Here is a tiny trained network, its code and every weight. The questions are about switching its units off for an input and a target symbol, where a switched-off unit gives its printed mean instead of its output.

import numpy as np


def w(rows, s, z=0):
    codes = np.array(rows[::2]) - 128.0
    scale = np.full(codes.shape[1], s)
    scale[-1] = z or s
    return codes * scale


def f(y):
    return y / 2 * (1 + np.tanh(0.7978845608 * (y + 0.044715 * y**3)))


def softmax(a):
    e = np.exp(a - a.max(-1, keepdims=True))
    return e / e.sum(-1, keepdims=True)


def log_softmax(a):
    a = a - a.max(-1, keepdims=True)
    return a - np.log(np.exp(a).sum(-1, keepdims=True))


def net(x, mask):
    ids = ['αβγδεζηθλμξσφω'.index(c) for c in x.split()]
    T = len(ids)
    res = E[ids] + P[:T]
    u = 0
    for l in range(2):
        q, k, v = (res @ M[l].T for M in (Q, K, V))
        z = softmax(np.where(np.tri(T) > 0, q @ k.T / 3**0.5, -1e9)) @ v
        res = res + np.where(mask[u], z, O[l][:, -1]) @ O[l][:, :-1]
        u += 1
        y = f(res @ A[l][:, :-1].T + A[l][:, -1])
        res = res + np.where(mask[u : u + 12], y, B[l][:, -1]) @ B[l][:, :-1]
        u += 12
    return log_softmax(res[-1] @ U[:, :-1].T + U[:, -1])


Q, K, V, O, A, B = {}, {}, {}, {}, {}, {}
E = w([
[210,98,201,148,104,21,130,174,121],'α',
[98,124,72,74,81,150,157,146,70],'β',
[70,44,172,111,118,153,155,100,179],'γ',
[64,117,192,128,98,182,146,142,98],'δ',
[136,72,87,82,129,101,176,27,126],'ε',
[141,168,164,179,99,50,119,198,180],'ζ',
[101,80,238,115,131,153,147,52,99],'η',
[74,109,132,144,129,111,171,50,139],'θ',
[81,153,152,99,163,70,91,203,244],'λ',
[59,115,67,35,158,136,139,69,119],'μ',
[104,77,132,26,162,148,125,91,62],'ξ',
[169,152,133,117,175,2,126,140,143],'σ',
[121,151,150,117,111,128,172,75,37],'φ',
[123,144,159,77,179,81,63,215,131],'ω',
],0.0072)
P = w([
[176,175,162,55,103,151,211,138,161],'0',
[119,125,117,174,174,157,132,131,103],'1',
[76,98,125,120,88,78,160,139,108],'2',
[187,183,201,60,123,121,180,136,167],'3',
[136,131,123,170,156,142,90,122,115],'4',
[45,94,148,111,77,19,142,145,86],'5',
[195,195,210,64,121,97,151,154,168],'6',
[158,135,127,171,148,128,52,120,136],'7',
[58,107,160,126,81,2,116,157,94],'8',
],0.0084)
Q[0] = w([
[45,114,133,74,53,26,113,162,74],'0.h0',
[149,132,45,201,141,218,11,118,113],'0.h0',
[34,6,104,211,108,38,62,104,46],'0.h0',
],0.024)
K[0] = w([
[155,169,134,127,129,34,64,207,136],'0.h0',
[174,142,90,144,104,244,141,96,123],'0.h0',
[200,149,114,169,120,109,3,116,180],'0.h0',
],0.029)
V[0] = w([
[249,23,136,92,102,130,114,152,10],'0.h0',
[134,27,107,46,174,142,91,245,155],'0.h0',
[148,105,109,108,185,129,126,170,154],'0.h0',
],0.011)
O[0] = w([
[168,2,102,133,150,139,152,193,105,64],'0.h0',
[169,80,143,85,66,103,37,142,126,250],'0.h0',
[128,118,124,126,116,109,68,124,116,116],'0.h0',
],0.0091,0.0023)
A[0] = w([
[149,123,56,117,196,198,74,49,89,46],'0.n0',
[102,122,88,191,140,106,107,92,153,83],'0.n1',
[195,139,81,112,112,159,141,135,159,77],'0.n2',
[120,133,49,160,111,207,74,110,167,95],'0.n3',
[121,153,124,155,32,172,151,167,69,94],'0.n4',
[127,157,42,143,196,204,55,208,79,56],'0.n5',
[145,195,79,220,69,223,94,188,124,100],'0.n6',
[154,173,99,95,135,153,111,171,89,68],'0.n7',
[199,123,134,245,113,146,125,73,34,3],'0.n8',
[140,111,86,148,38,96,179,102,195,84],'0.n9',
[139,155,74,153,156,149,90,179,168,105],'0.n10',
[88,134,159,203,202,219,74,129,93,48],'0.n11',
],0.012,0.0063)
B[0] = w([
[110,173,147,136,112,213,194,144,82,100],'0.n0',
[134,120,89,148,112,161,164,152,112,49],'0.n1',
[127,97,178,133,172,123,155,98,173,15],'0.n2',
[126,112,98,149,144,143,175,93,184,56],'0.n3',
[120,112,125,68,222,123,78,192,124,112],'0.n4',
[87,241,141,111,72,117,72,58,150,99],'0.n5',
[129,94,40,129,73,141,147,193,72,71],'0.n6',
[145,165,153,154,108,131,142,76,145,1],'0.n7',
[141,160,220,102,197,146,166,102,77,59],'0.n8',
[154,170,152,122,125,145,111,151,11,149],'0.n9',
[85,130,110,121,74,123,149,176,129,38],'0.n10',
[177,88,150,101,122,104,5,103,104,175],'0.n11',
],0.015,0.00085)
Q[1] = w([
[43,78,132,199,133,24,105,135,95],'1.h0',
[173,115,164,118,196,97,224,144,90],'1.h0',
[146,158,179,2,72,49,222,179,149],'1.h0',
],0.023)
K[1] = w([
[208,157,112,218,154,64,103,169,197],'1.h0',
[116,118,160,141,159,71,176,108,61],'1.h0',
[43,117,175,94,68,2,175,180,103],'1.h0',
],0.028)
V[1] = w([
[91,122,255,212,74,202,114,209,130],'1.h0',
[78,72,153,95,59,206,154,63,113],'1.h0',
[193,120,121,171,57,109,159,81,90],'1.h0',
],0.016)
O[1] = w([
[83,118,185,110,110,240,140,169,66,251],'1.h0',
[123,136,128,139,7,134,175,119,145,83],'1.h0',
[128,95,132,111,89,107,176,47,66,1],'1.h0',
],0.011,0.0027)
A[1] = w([
[116,37,84,189,127,95,69,137,90,99],'1.n0',
[56,136,5,187,94,96,142,201,98,121],'1.n1',
[115,151,106,158,132,114,233,138,124,42],'1.n2',
[15,50,83,185,121,157,121,115,217,77],'1.n3',
[213,100,100,138,132,176,212,145,183,2],'1.n4',
[157,75,140,164,214,123,202,113,151,116],'1.n5',
[85,96,112,224,136,121,128,100,59,98],'1.n6',
[205,37,157,138,119,139,84,125,135,99],'1.n7',
[119,33,65,205,162,100,154,172,99,49],'1.n8',
[112,165,167,147,198,116,184,97,103,137],'1.n9',
[135,185,181,105,136,118,83,91,111,17],'1.n10',
[164,182,111,177,149,203,205,118,188,63],'1.n11',
],0.015,0.0066)
B[1] = w([
[127,144,106,177,79,89,125,159,90,255],'1.n0',
[137,141,147,5,166,94,123,152,132,162],'1.n1',
[97,58,148,151,148,170,130,98,201,155],'1.n2',
[70,106,162,183,170,102,140,90,117,189],'1.n3',
[119,121,106,233,119,153,67,171,45,149],'1.n4',
[65,167,198,120,118,68,152,169,131,176],'1.n5',
[198,157,146,185,130,145,88,124,152,163],'1.n6',
[132,51,122,58,149,136,133,122,183,234],'1.n7',
[98,144,44,157,126,232,166,99,178,176],'1.n8',
[156,102,90,91,153,122,142,99,50,189],'1.n9',
[98,142,102,146,109,178,115,77,139,190],'1.n10',
[144,169,8,88,121,124,149,126,133,180],'1.n11',
],0.02,0.0069)
U = w([
[129,96,128,102,190,156,253,188,127,63],'α',
[120,178,192,168,221,139,103,227,157,136],'β',
[142,182,190,92,11,164,207,154,107,240],'γ',
[199,203,75,109,168,172,144,219,164,184],'δ',
[69,79,159,194,152,102,165,54,137,126],'ε',
[148,132,94,108,188,150,115,99,29,149],'ζ',
[115,102,53,210,129,214,176,145,121,68],'η',
[85,112,22,68,102,116,153,48,148,3],'θ',
[56,193,94,130,108,157,8,81,140,83],'λ',
[244,185,99,176,117,62,146,58,214,232],'μ',
[133,67,68,117,80,86,34,204,93,126],'ξ',
[137,179,126,48,137,35,106,90,125,93],'σ',
[86,184,60,176,120,69,154,146,77,107],'φ',
[207,95,135,86,189,189,114,102,206,124],'ω',
],0.0048,0.0055)

Each question gives the input, a string of symbols that net reads in full, and the target symbol t.
The units are the heads (3 rows each of Q, K, V and O) and the neurons (one row each of A and B). Each row of codes is followed by its name. A weight is (code - 128) times the scale printed after its matrix; where a second scale follows, it is the last column's (O, A, B and U).
mask holds one flag per unit, layer by layer, with each layer's heads first. A switched-off unit (its flag False) gives its mean, the last column of its rows in O or B, instead of its output. The means were averaged over made-up inputs and are rounded, as every weight is.
A unit's drop is (log p(t) with every unit on - log p(t) with that unit switched off) / (log p(t) with every unit on - log p(t) with every unit switched off).
The circuit of an input: a set's keep is (log p(t) with only the set's units on - log p(t) with every unit switched off) / (log p(t) with every unit on - log p(t) with every unit switched off). Starting from the 12 units with the biggest drops (on a tie, the unit counted first), units are removed one at a time, each time the one whose removal leaves the highest keep (on an exact tie, the one counted first), for as long as the keep stays at least 0.8.
circuit, biggest first: the units of the circuit, biggest drop first
unit that matters most: the unit with the biggest drop
k most important neurons: the k neurons with the biggest drops, biggest first
top k neurons in layer l: the k neurons of layer l with the biggest drops, biggest first
drop when u is switched off: that unit's drop, to one decimal
input γ γ η ξ θ η η ξ δ, target β: unit that matters most	1.h0
input μ ζ ω β ω ξ γ α η, target η: 2 most important neurons	[1.n8, 1.n0]
input ω μ γ γ ω ω μ, target ω: circuit, biggest first	[0.h0, 1.n7, 1.n0, 1.h0]
input α ω ζ, target ζ: circuit, biggest first	[1.h0, 1.n9, 0.n9, 0.h0]
input α δ γ η γ μ γ γ μ, target η: circuit, biggest first	[1.n8, 0.h0]
input η γ δ η, target δ: circuit, biggest first	[1.h0, 0.n4, 1.n11, 0.h0]
input α δ ξ ζ, target ξ: circuit, biggest first	[0.h0, 1.n4, 1.h0]
input γ γ ξ, target θ: circuit, biggest first	[0.h0, 1.n8, 1.h0, 1.n7]
input γ ξ ω δ ω η ε σ, target φ: circuit, biggest first	[1.h0, 1.n0, 1.n5]
input η δ λ δ δ δ, target λ: circuit, biggest first	[0.h0, 1.n10]
input δ γ γ δ η δ γ δ μ, target σ: 2 most important neurons	[1.n1, 0.n0]
input μ ζ γ γ δ ε, target ζ: circuit, biggest first	[1.h0, 1.n9, 0.h0]
input μ ξ σ λ ω ζ γ γ γ, target ζ: circuit, biggest first	[1.h0, 1.n9, 0.h0, 0.n9]
input μ γ γ α, target γ: unit that matters most	1.h0
input γ δ φ γ, target φ: circuit, biggest first	[0.h0, 1.n5, 1.n11, 1.n4]
input β δ ω δ, target ω: circuit, biggest first	[0.h0, 1.n7, 1.n0]
input γ σ α, target η: circuit, biggest first	[1.n8, 0.h0]
input δ γ η ζ ω, target λ: circuit, biggest first	[0.n5, 1.n10]
input δ γ ξ μ ε γ θ ξ, target γ: 2 most important neurons	[0.n0, 0.n5]
input λ ω α μ ε γ γ γ δ, target η: unit that matters most	1.n8
input γ ω δ ω σ ξ γ μ, target θ: top 2 neurons in layer 0	[0.n0, 0.n3]
input γ δ δ η ω δ γ, target δ: 2 most important neurons	[0.n4, 1.n11]
input γ μ ξ ω γ ω ε ω η, target ξ: 2 most important neurons	[1.n0, 1.n7]
input ε β γ δ δ γ δ ω γ, target ξ: top 2 neurons in layer 1	[1.n0, 1.n7]
input ξ ε σ γ η β ω, target β: 2 most important neurons	[0.n4, 1.n5]
input γ γ η γ δ μ δ, target μ: drop when 1.h0 is switched off	0.9
input δ γ ξ γ γ θ, target ω: drop when 1.h0 is switched off	0.2
input μ γ μ ω, target μ: drop when 1.h0 is switched off	0.7
